Here is a tiny trained network, its code and every weight. The questions are about switching its units off for an input and a class, where a switched-off unit gives its printed mean instead of its output.

import numpy as np


def w(rows, s, z=0):
    codes = np.array(rows[::2]) - 128.0
    scale = np.full(codes.shape[1], s)
    scale[-1] = z or s
    return codes * scale


def f(y):
    return y / 2 * (1 + np.tanh(0.7978845608 * (y + 0.044715 * y**3)))


def log_softmax(a):
    a = a - a.max(-1, keepdims=True)
    return a - np.log(np.exp(a).sum(-1, keepdims=True))


def net(x, mask):
    res = np.array(x, float).reshape(1, 8) / 4 @ E
    y = f(res @ A[0][:, :-1].T + A[0][:, -1])
    res = res + np.where(mask, y, B[0][:, -1]) @ B[0][:, :-1]
    return log_softmax(res[-1] @ U[:, :-1].T + U[:, -1])


A, B = {}, {}
E = w([
[154,109,145,113],'x0',
[187,87,174,93],'x1',
[149,114,143,118],'x2',
[144,116,138,119],'x3',
[131,128,127,126],'x4',
[130,128,132,131],'x5',
[255,206,191,150],'x6',
[189,83,113,219],'x7',
],0.0091)
A[0] = w([
[167,184,136,136,42],'N1',
[124,106,144,166,4],'N2',
[107,213,155,27,39],'N3',
[192,83,63,170,75],'N4',
[154,97,119,107,234],'N5',
[152,52,103,201,35],'N6',
[159,166,166,142,4],'N7',
[178,248,140,121,110],'N8',
[177,185,129,121,5],'N9',
[184,191,149,176,112],'N10',
[81,111,125,155,208],'N11',
[88,160,186,92,34],'N12',
[118,96,172,194,36],'N13',
[119,153,137,76,63],'N14',
[134,82,198,232,89],'N15',
[114,159,168,12,155],'N16',
[177,78,78,229,54],'N17',
],0.011,0.0039)
B[0] = w([
[79,31,121,40,174],'N1',
[152,109,22,3,115],'N2',
[146,213,72,73,214],'N3',
[112,158,62,181,174],'N4',
[146,96,157,216,173],'N5',
[168,141,86,78,170],'N6',
[108,94,107,61,161],'N7',
[65,9,196,61,255],'N8',
[115,72,124,18,170],'N9',
[111,57,165,79,237],'N10',
[47,68,213,149,186],'N11',
[195,166,37,43,151],'N12',
[126,191,52,17,132],'N13',
[153,136,91,96,145],'N14',
[132,195,93,143,185],'N15',
[176,187,119,189,235],'N16',
[175,177,71,83,202],'N17',
],0.0056,0.007)
U = w([
[139,104,164,149,253],'0',
[94,2,133,85,45],'1',
[190,202,54,105,47],'2',
],0.0091,0.0062)

Each question gives the input, the list of numbers given to net, and the class t.
The units are the neurons (one row each of A and B). Each row of codes is followed by its name. A weight is (code - 128) times the scale printed after its matrix; where a second scale follows, it is the last column's (A, B and U).
mask holds one flag per neuron, in row order. A switched-off neuron (its flag False) gives its mean, the last column of its row in B, instead of its output. The means were averaged over made-up inputs and are rounded, as every weight is.
A unit's drop is (log p(t) with every unit on - log p(t) with that unit switched off) / (log p(t) with every unit on - log p(t) with every unit switched off).
The circuit of an input: a set's keep is (log p(t) with only the set's units on - log p(t) with every unit switched off) / (log p(t) with every unit on - log p(t) with every unit switched off). Starting from the 12 units with the biggest drops (on a tie, the unit counted first), units are removed one at a time, each time the one whose removal leaves the highest keep (on an exact tie, the one counted first), for as long as the keep stays at least 0.8.
units of the circuit, in order: the units of the circuit, biggest drop first
top k neurons: the k neurons with the biggest drops, biggest first
drop of u: that unit's drop, to one decimal
input [-4,-6,4,-7,-8,0,8,7], class 1: top 2 neurons	N8, N10
input [-3,-2,3,-2,7,7,-2,-4], class 2: units of the circuit, in order	N8
input [-2,5,-3,0,-5,-5,6,5], class 1: top 2 neurons	N10, N8
input [7,7,8,-8,-7,-4,-7,3], class 0: units of the circuit, in order	N8, N10
input [-1,-2,1,-4,6,4,-2,-6], class 2: units of the circuit, in order	N8, N3
input [-3,6,5,-6,7,3,6,6], class 1: units of the circuit, in order	N10, N8, N1
input [-5,-4,-1,1,3,5,6,6], class 1: top 3 neurons	N8, N10, N1
input [-2,-8,3,-5,-5,5,-4,5], class 2: top 4 neurons	N8, N17, N10, N6
input [-2,-1,-1,2,-7,0,-5,-6], class 2: units of the circuit, in order	N8, N16
input [2,-5,3,1,-8,6,3,6], class 2: units of the circuit, in order	N17, N15
input [0,-4,-6,-5,-1,4,4,8], class 2: top 2 neurons	N17, N15
input [-1,4,7,-7,7,-8,6,-6], class 1: top 2 neurons	N8, N1
input [3,-4,-5,3,5,3,4,8], class 2: top 2 neurons	N17, N15
input [-3,2,3,-1,2,4,5,7], class 2: units of the circuit, in order	N17
input [-4,1,8,7,-4,2,-5,-6], class 2: top 2 neurons	N8, N16
input [-3,-7,-8,1,4,6,6,-3], class 1: drop of N8	0.3
input [-6,1,-4,-4,-3,-1,7,-2], class 1: drop of N8	0.2
input [4,5,5,-2,8,0,0,-8], class 2: drop of N3	0.1
input [-4,3,6,8,-7,2,8,-7], class 1: drop of N1	0.2
input [6,-3,-2,-2,-5,3,-1,-8], class 2: top neuron	N3
